Here is a tiny trained network, its code and every weight. The questions are about switching its units off for an input and a class, where a switched-off unit gives its printed mean instead of its output.

import numpy as np


def w(rows, s, z=0):
    codes = np.array(rows[::2]) - 128.0
    scale = np.full(codes.shape[1], s)
    scale[-1] = z or s
    return codes * scale


def norm(h):
    return h / np.sqrt((h * h).mean(-1, keepdims=True) + 1e-5)


def f(y):
    return np.maximum(y, 0)


def log_softmax(a):
    a = a - a.max(-1, keepdims=True)
    return a - np.log(np.exp(a).sum(-1, keepdims=True))


def net(x, mask):
    res = np.array(x, float).reshape(1, 3) / 4 @ E
    u = 0
    for l in range(2):
        y = f(norm(res) @ A[l][:, :-1].T + A[l][:, -1])
        res = res + np.where(mask[u : u + 12], y, B[l][:, -1]) @ B[l][:, :-1]
        u += 12
    return log_softmax(norm(res)[-1] @ U[:, :-1].T + U[:, -1])


A, B = {}, {}
E = w([
[100,184,252,149,113,128,83,198,181,100,46,140],'x0',
[114,159,115,160,140,119,174,144,195,89,99,239],'x1',
[126,104,49,113,135,138,20,98,75,144,172,151],'x2',
],0.0032)
A[0] = w([
[106,108,209,144,134,146,248,121,168,114,112,223,49],'0.n1',
[125,130,127,143,113,138,177,131,148,117,109,197,90],'0.n2',
[109,117,120,130,125,128,88,143,139,126,125,132,23],'0.n3',
[132,138,118,112,113,122,141,138,166,95,134,195,13],'0.n4',
[159,133,200,152,111,127,114,97,155,118,131,239,106],'0.n5',
[121,150,145,146,120,135,127,141,139,124,94,150,148],'0.n6',
[119,81,164,153,132,151,92,110,101,142,99,164,25],'0.n7',
[134,120,149,140,127,137,160,125,144,123,116,193,109],'0.n8',
[128,121,180,131,128,130,133,132,147,129,115,210,132],'0.n9',
[131,129,255,149,146,115,139,122,147,141,119,126,103],'0.n10',
[134,125,169,133,139,119,47,122,136,133,120,226,85],'0.n11',
[128,133,238,116,140,107,132,120,142,100,155,47,3],'0.n12',
],0.0054,0.0023)
B[0] = w([
[242,217,179,93,88,67,71,114,160,123,196,165,255],'0.n1',
[128,137,112,110,191,81,136,158,91,155,119,171,197],'0.n2',
[203,209,143,107,106,154,169,106,184,159,166,158,141],'0.n3',
[96,146,175,211,152,179,168,74,114,222,67,124,172],'0.n4',
[64,78,129,129,169,102,119,200,201,108,125,131,207],'0.n5',
[135,25,65,113,117,95,138,87,70,137,182,78,182],'0.n6',
[184,164,162,89,113,113,127,141,162,150,158,143,143],'0.n7',
[81,164,111,136,135,108,160,135,123,155,109,155,185],'0.n8',
[64,143,92,140,145,159,178,159,155,135,90,147,198],'0.n9',
[148,96,54,69,91,191,192,117,98,93,115,37,215],'0.n10',
[77,136,108,104,152,134,2,120,84,105,177,116,203],'0.n11',
[70,96,167,181,177,195,104,128,119,236,76,213,190],'0.n12',
],0.0062,0.0055)
A[1] = w([
[151,127,130,45,115,169,126,141,78,74,138,81,65],'1.n1',
[146,170,128,141,97,75,190,118,146,133,126,136,33],'1.n2',
[178,103,249,194,75,182,153,100,86,167,31,84,7],'1.n3',
[79,60,84,138,113,184,108,135,146,119,150,108,137],'1.n4',
[240,216,157,127,105,27,218,127,171,97,146,151,34],'1.n5',
[132,138,84,80,54,159,74,177,135,30,100,84,40],'1.n6',
[125,119,112,152,78,188,185,113,125,102,70,72,112],'1.n7',
[98,118,181,120,120,109,105,194,144,110,62,158,197],'1.n8',
[65,95,203,129,146,126,153,187,134,100,108,2,124],'1.n9',
[148,110,102,191,109,120,97,159,132,87,62,201,96],'1.n10',
[173,157,220,187,118,90,42,80,170,28,181,120,129],'1.n11',
[181,80,41,172,110,121,170,43,56,75,131,144,64],'1.n12',
],0.0063,0.0013)
B[1] = w([
[86,133,105,164,165,110,108,151,152,122,139,173,170],'1.n1',
[196,149,126,99,130,121,114,179,121,103,106,120,180],'1.n2',
[93,39,118,112,88,116,125,207,116,244,151,137,193],'1.n3',
[174,151,154,153,115,101,204,118,135,125,101,126,207],'1.n4',
[254,184,124,70,177,111,151,176,150,145,83,204,255],'1.n5',
[144,152,173,100,90,172,167,85,141,95,112,110,157],'1.n6',
[93,136,144,143,141,126,34,117,83,164,147,140,158],'1.n7',
[146,109,106,186,128,155,156,51,81,120,128,119,179],'1.n8',
[107,108,108,52,88,145,158,146,167,82,128,144,174],'1.n9',
[67,128,142,119,152,111,129,170,127,100,110,70,145],'1.n10',
[145,179,188,138,103,138,101,139,133,179,160,73,154],'1.n11',
[165,94,122,186,111,104,133,90,127,112,146,72,198],'1.n12',
],0.0095,0.0066)
U = w([
[197,68,88,228,112,71,149,58,98,113,186,51,165],'0',
[255,196,127,76,176,95,160,195,148,137,90,208,165],'1',
[12,165,89,187,226,97,99,138,121,100,114,178,125],'2',
[128,213,216,122,88,176,33,106,125,133,181,75,124],'3',
[129,90,157,124,128,122,105,140,115,77,110,139,2],'4',
[74,129,147,74,70,200,209,102,161,28,91,115,129],'5',
[84,20,145,97,64,159,129,200,97,251,136,130,148],'6',
],0.0081,0.0046)

Each question gives the input, the list of numbers given to net, and the class t.
The units are the neurons (one row each of A and B). Each row of codes is followed by its name. A weight is (code - 128) times the scale printed after its matrix; where a second scale follows, it is the last column's (A, B and U).
mask holds one flag per neuron, layer by layer. A switched-off neuron (its flag False) gives its mean, the last column of its row in B, instead of its output. The means were averaged over made-up inputs and are rounded, as every weight is.
A unit's drop is (log p(t) with every unit on - log p(t) with that unit switched off) / (log p(t) with every unit on - log p(t) with every unit switched off).
The circuit of an input: a set's keep is (log p(t) with only the set's units on - log p(t) with every unit switched off) / (log p(t) with every unit on - log p(t) with every unit switched off). Starting from the 12 units with the biggest drops (on a tie, the unit counted first), units are removed one at a time, each time the one whose removal leaves the highest keep (on an exact tie, the one counted first), for as long as the keep stays at least 0.8.
circuit, biggest first: the units of the circuit, biggest drop first
top k neurons: the k neurons with the biggest drops, biggest first
k most important neurons of layer l: the k neurons of layer l with the biggest drops, biggest first
drop of u: that unit's drop, to one decimal
input [2,8,2], class 2: circuit, biggest first : (0.n11; 1.n5)
input [2,1,0], class 5: circuit, biggest first : (0.n10; 1.n5; 1.n6)
input [-8,2,3], class 0: top neuron : (0.n1)
input [-1,4,6], class 2: 3 most important neurons of layer 0 : (0.n1; 0.n10; 0.n6)
input [-3,-1,8], class 0: top 2 neurons : (0.n1; 1.n5)
input [8,-1,-7], class 6: top 3 neurons : (0.n12; 1.n3; 0.n10)
input [6,-8,6], class 6: top 3 neurons : (0.n1; 0.n12; 0.n5)
input [8,6,0], class 5: 2 most important neurons of layer 0 : (0.n10; 0.n5)
input [1,-3,8], class 3: top 3 neurons : (1.n5; 0.n10; 0.n6)
input [1,-1,1], class 3: 2 most important neurons of layer 0 : (0.n4; 0.n10)
input [4,4,7], class 2: top 2 neurons : (0.n1; 1.n5)
input [4,7,2], class 2: top 2 neurons : (0.n11; 1.n5)
input [3,6,1], class 2: top 4 neurons : (0.n11; 0.n5; 1.n5; 0.n9)
input [-7,0,-2], class 0: most important neuron of layer 0 : (0.n1)
input [4,2,4], class 5: 2 most important neurons of layer 1 : (1.n5; 1.n6)
input [8,7,4], class 2: top 2 neurons : (0.n9; 1.n5)
input [5,-8,7], class 3: top 3 neurons : (0.n4; 1.n5; 1.n3)
input [-6,-3,-5], class 0: top 2 neurons : (0.n1; 1.n12)
input [-3,-4,8], class 0: top 2 neurons : (0.n1; 1.n5)
input [3,-1,-2], class 6: drop of 1.n5 : 0.1
input [-2,-1,4], class 0: drop of 0.n1 : 0.6
input [-7,4,4], class 0: drop of 0.n1 : 0.2
